Here is a tiny trained network, its code and every weight. The questions are about switching its units off for an input and a target symbol, where a switched-off unit gives its printed mean instead of its output.

import numpy as np


def w(rows, s, z=0):
    codes = np.array(rows[::2]) - 128.0
    scale = np.full(codes.shape[1], s)
    scale[-1] = z or s
    return codes * scale


def f(y):
    return np.maximum(y, 0)


def softmax(a):
    e = np.exp(a - a.max(-1, keepdims=True))
    return e / e.sum(-1, keepdims=True)


def log_softmax(a):
    a = a - a.max(-1, keepdims=True)
    return a - np.log(np.exp(a).sum(-1, keepdims=True))


def net(x, mask):
    ids = ['ΓΔΞΠΦΨβεζηθλμστω'.index(c) for c in x.split()]
    T = len(ids)
    res = E[ids] + P[:T]
    u = 0
    for l in range(2):
        r = res
        for j in range(2):
            rows = slice(4 * j, 4 * j + 4)
            q, k, v = (r @ M[l][rows].T for M in (Q, K, V))
            z = softmax(np.where(np.tri(T) > 0, q @ k.T / 4**0.5, -1e9)) @ v
            o = O[l][rows]
            res = res + np.where(mask[u + j], z, o[:, -1]) @ o[:, :-1]
        u += 2
        y = f(res @ A[l][:, :-1].T + A[l][:, -1])
        res = res + np.where(mask[u : u + 4], y, B[l][:, -1]) @ B[l][:, :-1]
        u += 4
    return log_softmax(res[-1] @ U[:, :-1].T + U[:, -1])


Q, K, V, O, A, B = {}, {}, {}, {}, {}, {}
E = w([
[106,247,162],'Γ',
[144,172,152],'Δ',
[29,138,160],'Ξ',
[90,73,2],'Π',
[146,110,151],'Φ',
[174,149,152],'Ψ',
[87,72,152],'β',
[123,82,149],'ε',
[149,20,144],'ζ',
[168,213,149],'η',
[85,194,155],'θ',
[65,42,155],'λ',
[129,132,151],'μ',
[236,117,142],'σ',
[201,59,142],'τ',
[115,101,152],'ω',
],0.0098)
P = w([
[133,126,129],'0',
[128,129,151],'1',
[129,127,94],'2',
[131,128,170],'3',
[127,128,78],'4',
[132,127,181],'5',
[124,130,61],'6',
[131,127,190],'7',
[113,133,50],'8',
[163,73,164],'9',
[2,135,128],'10',
[117,71,121],'11',
],0.024)
Q[0] = w([
[107,117,173],'L0H1',
[123,126,240],'L0H1',
[162,126,190],'L0H1',
[141,124,255],'L0H1',
[133,161,143],'L0H2',
[115,133,145],'L0H2',
[129,155,114],'L0H2',
[131,138,125],'L0H2',
],0.025)
K[0] = w([
[131,111,105],'L0H1',
[123,115,46],'L0H1',
[114,157,77],'L0H1',
[119,138,6],'L0H1',
[147,158,139],'L0H2',
[130,130,148],'L0H2',
[150,147,117],'L0H2',
[128,150,124],'L0H2',
],0.026)
V[0] = w([
[231,106,35],'L0H1',
[255,188,143],'L0H1',
[87,250,108],'L0H1',
[193,208,138],'L0H1',
[105,121,89],'L0H2',
[143,200,175],'L0H2',
[102,68,79],'L0H2',
[52,105,206],'L0H2',
],0.012)
O[0] = w([
[98,151,10,128],'L0H1',
[129,36,60,59],'L0H1',
[75,52,169,1],'L0H1',
[114,42,105,42],'L0H1',
[117,166,115,123],'L0H2',
[137,63,123,69],'L0H2',
[116,220,122,177],'L0H2',
[222,152,115,225],'L0H2',
],0.012,0.0045)
A[0] = w([
[189,33,75,4],'L0N1',
[2,145,132,142],'L0N2',
[82,190,72,70],'L0N3',
[63,150,61,179],'L0N4',
],0.0055,0.0034)
B[0] = w([
[92,123,32,188],'L0N1',
[106,253,143,165],'L0N2',
[67,62,158,255],'L0N3',
[126,178,202,239],'L0N4',
],0.0055,0.0031)
Q[1] = w([
[15,181,161],'L1H1',
[76,88,217],'L1H1',
[177,37,205],'L1H1',
[93,35,142],'L1H1',
[94,119,253],'L1H2',
[131,135,162],'L1H2',
[115,154,96],'L1H2',
[171,135,76],'L1H2',
],0.0066)
K[1] = w([
[84,129,181],'L1H1',
[180,103,185],'L1H1',
[255,83,141],'L1H1',
[195,100,161],'L1H1',
[43,159,122],'L1H2',
[102,124,122],'L1H2',
[133,104,130],'L1H2',
[167,121,150],'L1H2',
],0.0083)
V[1] = w([
[161,93,121],'L1H1',
[1,161,192],'L1H1',
[196,107,157],'L1H1',
[244,117,107],'L1H1',
[42,152,137],'L1H2',
[13,152,119],'L1H2',
[193,73,151],'L1H2',
[142,156,172],'L1H2',
],0.009)
O[1] = w([
[111,164,117,24],'L1H1',
[222,50,147,190],'L1H1',
[122,163,141,109],'L1H1',
[71,187,119,153],'L1H1',
[212,78,58,65],'L1H2',
[253,84,51,5],'L1H2',
[100,171,154,130],'L1H2',
[90,118,98,253],'L1H2',
],0.0069,0.0036)
A[1] = w([
[2,51,96,6],'L1N1',
[136,217,208,13],'L1N2',
[154,105,221,255],'L1N3',
[93,187,41,92],'L1N4',
],0.0098,0.008)
B[1] = w([
[216,61,106,163],'L1N1',
[253,116,155,237],'L1N2',
[22,94,135,249],'L1N3',
[126,122,33,196],'L1N4',
],0.012)
U = w([
[255,110,172,2],'Γ',
[156,164,178,155],'Δ',
[89,159,145,217],'Ξ',
[216,46,116,67],'Π',
[43,187,58,108],'Φ',
[128,82,217,90],'Ψ',
[202,179,76,143],'β',
[14,117,145,99],'ε',
[127,96,91,231],'ζ',
[99,43,136,71],'η',
[49,170,115,181],'θ',
[108,169,135,179],'λ',
[97,93,111,173],'μ',
[154,98,115,81],'σ',
[135,106,57,100],'τ',
[34,164,132,151],'ω',
],0.0084,0.0087)

Each question gives the input, a string of symbols that net reads in full, and the target symbol t.
The units are the heads (4 rows each of Q, K, V and O) and the neurons (one row each of A and B). Each row of codes is followed by its name. A weight is (code - 128) times the scale printed after its matrix; where a second scale follows, it is the last column's (O, A, B and U).
mask holds one flag per unit, layer by layer, with each layer's heads first. A switched-off unit (its flag False) gives its mean, the last column of its rows in O or B, instead of its output. The means were averaged over made-up inputs and are rounded, as every weight is.
A unit's drop is (log p(t) with every unit on - log p(t) with that unit switched off) / (log p(t) with every unit on - log p(t) with every unit switched off).
The circuit of an input: a set's keep is (log p(t) with only the set's units on - log p(t) with every unit switched off) / (log p(t) with every unit on - log p(t) with every unit switched off). Starting from all 12 units, units are removed one at a time, each time the one whose removal leaves the highest keep (on an exact tie, the one counted first), for as long as the keep stays at least 0.8.
circuit, biggest first: the units of the circuit, biggest drop first
top k neurons: the k neurons with the biggest drops, biggest first
top k neurons in layer l: the k neurons of layer l with the biggest drops, biggest first
heads that matter: for each layer, one digit per head in row order, 1 if its drop is at least 0.15 and else 0, layers parted by /
input β ζ Ξ Γ, target Ψ: heads that matter : 10 / 00
input ζ Ξ ω ζ Ξ ζ ω, target β: circuit, biggest first : L0H1; L1N3
input τ β ε Δ η Ξ σ, target Ψ: circuit, biggest first : L0H1; L1N3
input ζ ζ β ε ε σ Ξ τ, target Ψ: top 3 neurons : L1N3; L1N2; L1N4
input ζ τ Ξ λ Φ, target Γ: circuit, biggest first : L0H1; L1N2
input β ζ Ξ ω ζ ζ, target β: heads that matter : 10 / 00
input Π ζ τ μ τ Ξ Ψ, target Π: circuit, biggest first : L1H2; L0H2; L0H1
input Δ ζ σ θ Ξ, target ε: circuit, biggest first : L0H1; L1N2; L1N3
input Φ ζ Φ, target β: heads that matter : 10 / 10
input λ λ Γ Φ, target η: top 3 neurons : L1N1; L1N2; L1N3
input ω Φ Δ Ξ Ψ β ζ τ η, target Φ: top 3 neurons in layer 1 : L1N2; L1N4; L1N1
input θ λ Φ, target Γ: circuit, biggest first : L1N2; L0H1
input μ Γ ζ, target η: circuit, biggest first : L0H1
input β ζ ζ ζ β ε ζ θ, target β: circuit, biggest first : L0H1; L1N2
input τ Γ Ψ τ ζ ζ ζ Ξ Ξ, target Ψ: heads that matter : 11 / 00
input ω ζ ζ σ ζ ε λ Δ Ξ ζ, target Ψ: circuit, biggest first : L0H1; L1N3; L1N2
input Γ Ψ ζ ζ ζ Ξ Ψ β Ψ, target Δ: circuit, biggest first : L0H1
input ω ζ μ, target β: heads that matter : 10 / 10
input θ τ β ζ η θ, target Π: heads that matter : 11 / 00
input τ β ε, target Δ: top 2 neurons in layer 1 : L1N2; L1N1
